Below are the code and all the weights of a small trained network. Each question names an input and a class and asks about switching units off, where a switched-off unit gives its printed mean instead of its output.

import numpy as np


def w(rows, s, z=0):
    codes = np.array(rows[::2]) - 128.0
    scale = np.full(codes.shape[1], s)
    scale[-1] = z or s
    return codes * scale


def f(y):
    return y / 2 * (1 + np.tanh(0.7978845608 * (y + 0.044715 * y**3)))


def log_softmax(a):
    a = a - a.max(-1, keepdims=True)
    return a - np.log(np.exp(a).sum(-1, keepdims=True))


def net(x, mask):
    res = np.array(x, float).reshape(1, 3) / 4 @ E
    y = f(res @ A[0][:, :-1].T + A[0][:, -1])
    res = res + np.where(mask, y, B[0][:, -1]) @ B[0][:, :-1]
    return log_softmax(res[-1] @ U[:, :-1].T + U[:, -1])


A, B = {}, {}
E = w([
[186,94,1,186,248,206,203,196,175,33,87],'x0',
[49,171,41,46,175,92,214,220,56,205,202],'x1',
[74,241,194,142,184,216,113,186,198,236,42],'x2',
],0.0053)
A[0] = w([
[203,88,193,229,91,157,49,30,206,51,34,100],'N1',
[70,151,227,58,42,48,55,52,66,185,184,111],'N2',
[164,30,78,108,96,52,150,74,45,49,210,172],'N3',
[78,153,232,76,30,58,71,85,95,213,154,114],'N4',
[66,255,198,145,187,215,111,197,203,237,59,108],'N5',
[49,153,58,35,168,88,220,197,51,182,182,95],'N6',
[195,40,64,101,76,43,151,75,41,40,239,82],'N7',
[186,92,16,190,221,187,237,195,178,40,78,110],'N8',
[51,168,47,62,162,95,224,209,63,180,204,98],'N9',
[69,160,76,65,158,123,193,167,64,153,186,254],'N10',
],0.0041,0.0065)
B[0] = w([
[195,87,171,188,80,49,125,90,153,200,167,193],'N1',
[108,174,71,157,184,134,72,190,175,102,160,198],'N2',
[88,179,141,94,119,130,156,114,104,95,84,212],'N3',
[91,180,64,151,187,135,80,197,172,90,171,193],'N4',
[116,173,137,53,95,63,196,135,187,77,50,200],'N5',
[202,65,172,166,93,42,133,96,237,195,162,191],'N6',
[141,169,123,63,101,36,182,152,254,83,57,183],'N7',
[113,187,76,163,179,119,71,190,156,102,181,218],'N8',
[188,99,166,164,89,37,126,104,199,175,162,195],'N9',
[130,125,168,160,118,166,119,92,39,140,132,255],'N10',
],0.0092,0.0071)
U = w([
[112,141,64,148,185,135,89,167,133,114,168,116],'0',
[169,97,174,159,94,116,131,94,135,171,153,110],'1',
[115,141,130,38,112,122,174,131,140,105,57,114],'2',
[93,121,161,140,132,185,119,86,21,127,119,198],'3',
[102,13,75,27,118,215,126,124,161,159,157,9],'4',
[95,16,63,39,121,199,120,122,149,167,139,11],'5',
[90,5,56,30,118,209,123,118,163,171,145,4],'6',
],0.023)

Each question gives the input, the list of numbers given to net, and the class t.
The units are the neurons (one row each of A and B). Each row of codes is followed by its name. A weight is (code - 128) times the scale printed after its matrix; where a second scale follows, it is the last column's (A, B and U).
mask holds one flag per neuron, in row order. A switched-off neuron (its flag False) gives its mean, the last column of its row in B, instead of its output. The means were averaged over made-up inputs and are rounded, as every weight is.
A unit's drop is (log p(t) with every unit on - log p(t) with that unit switched off) / (log p(t) with every unit on - log p(t) with every unit switched off).
The circuit of an input: a set's keep is (log p(t) with only the set's units on - log p(t) with every unit switched off) / (log p(t) with every unit on - log p(t) with every unit switched off). Starting from all 10 units, units are removed one at a time, each time the one whose removal leaves the highest keep (on an exact tie, the one counted first), for as long as the keep stays at least 0.8.
circuit, biggest first: the units of the circuit, biggest drop first
unit that matters most: the unit with the biggest drop
top k neurons: the k neurons with the biggest drops, biggest first
drop of u: that unit's drop, to one decimal
input [-5,1,-2], class 0: unit that matters most => N2
input [5,-7,4], class 1: top 2 neurons => N1, N4
input [-1,-1,3], class 3: circuit, biggest first => N7, N6
input [-6,5,6], class 0: top 2 neurons => N4, N2
input [3,-1,2], class 3: circuit, biggest first => N4, N7, N6
input [2,3,-4], class 2: top 3 neurons => N7, N1, N3
input [-5,-5,0], class 0: circuit, biggest first => N4, N2
input [-3,-3,-2], class 3: circuit, biggest first => N6, N9
input [1,-4,-5], class 2: circuit, biggest first => N7, N3
input [2,4,-4], class 1: top 3 neurons => N5, N6, N9
input [-1,5,-5], class 1: top 3 neurons => N6, N5, N9
input [1,7,-7], class 1: top 2 neurons => N6, N9
input [-8,-6,-2], class 0: top 2 neurons => N4, N2
input [-5,-2,-5], class 0: circuit, biggest first => N2
input [-7,-1,-7], class 0: top 3 neurons => N2, N4, N5
input [1,4,4], class 1: top 2 neurons => N3, N7
input [-5,7,7], class 1: top 4 neurons => N6, N9, N10, N3
input [0,5,-5], class 1: top 4 neurons => N6, N5, N9, N10
input [-7,5,-4], class 0: top 2 neurons => N2, N4
input [3,-4,6], class 2: circuit, biggest first => N5
input [0,-2,-3], class 3: top 3 neurons => N5, N6, N9
input [2,5,-8], class 2: top 2 neurons => N7, N3
input [6,4,-8], class 2: top 2 neurons => N7, N3
input [-6,-4,7], class 2: drop of N8 => 0.6
input [4,5,2], class 1: drop of N9 => 0.2
input [-5,-2,3], class 0: drop of N6 => 0.0
input [-5,2,-4], class 0: circuit, biggest first => N2
input [2,7,6], class 1: drop of N9 => 0.2
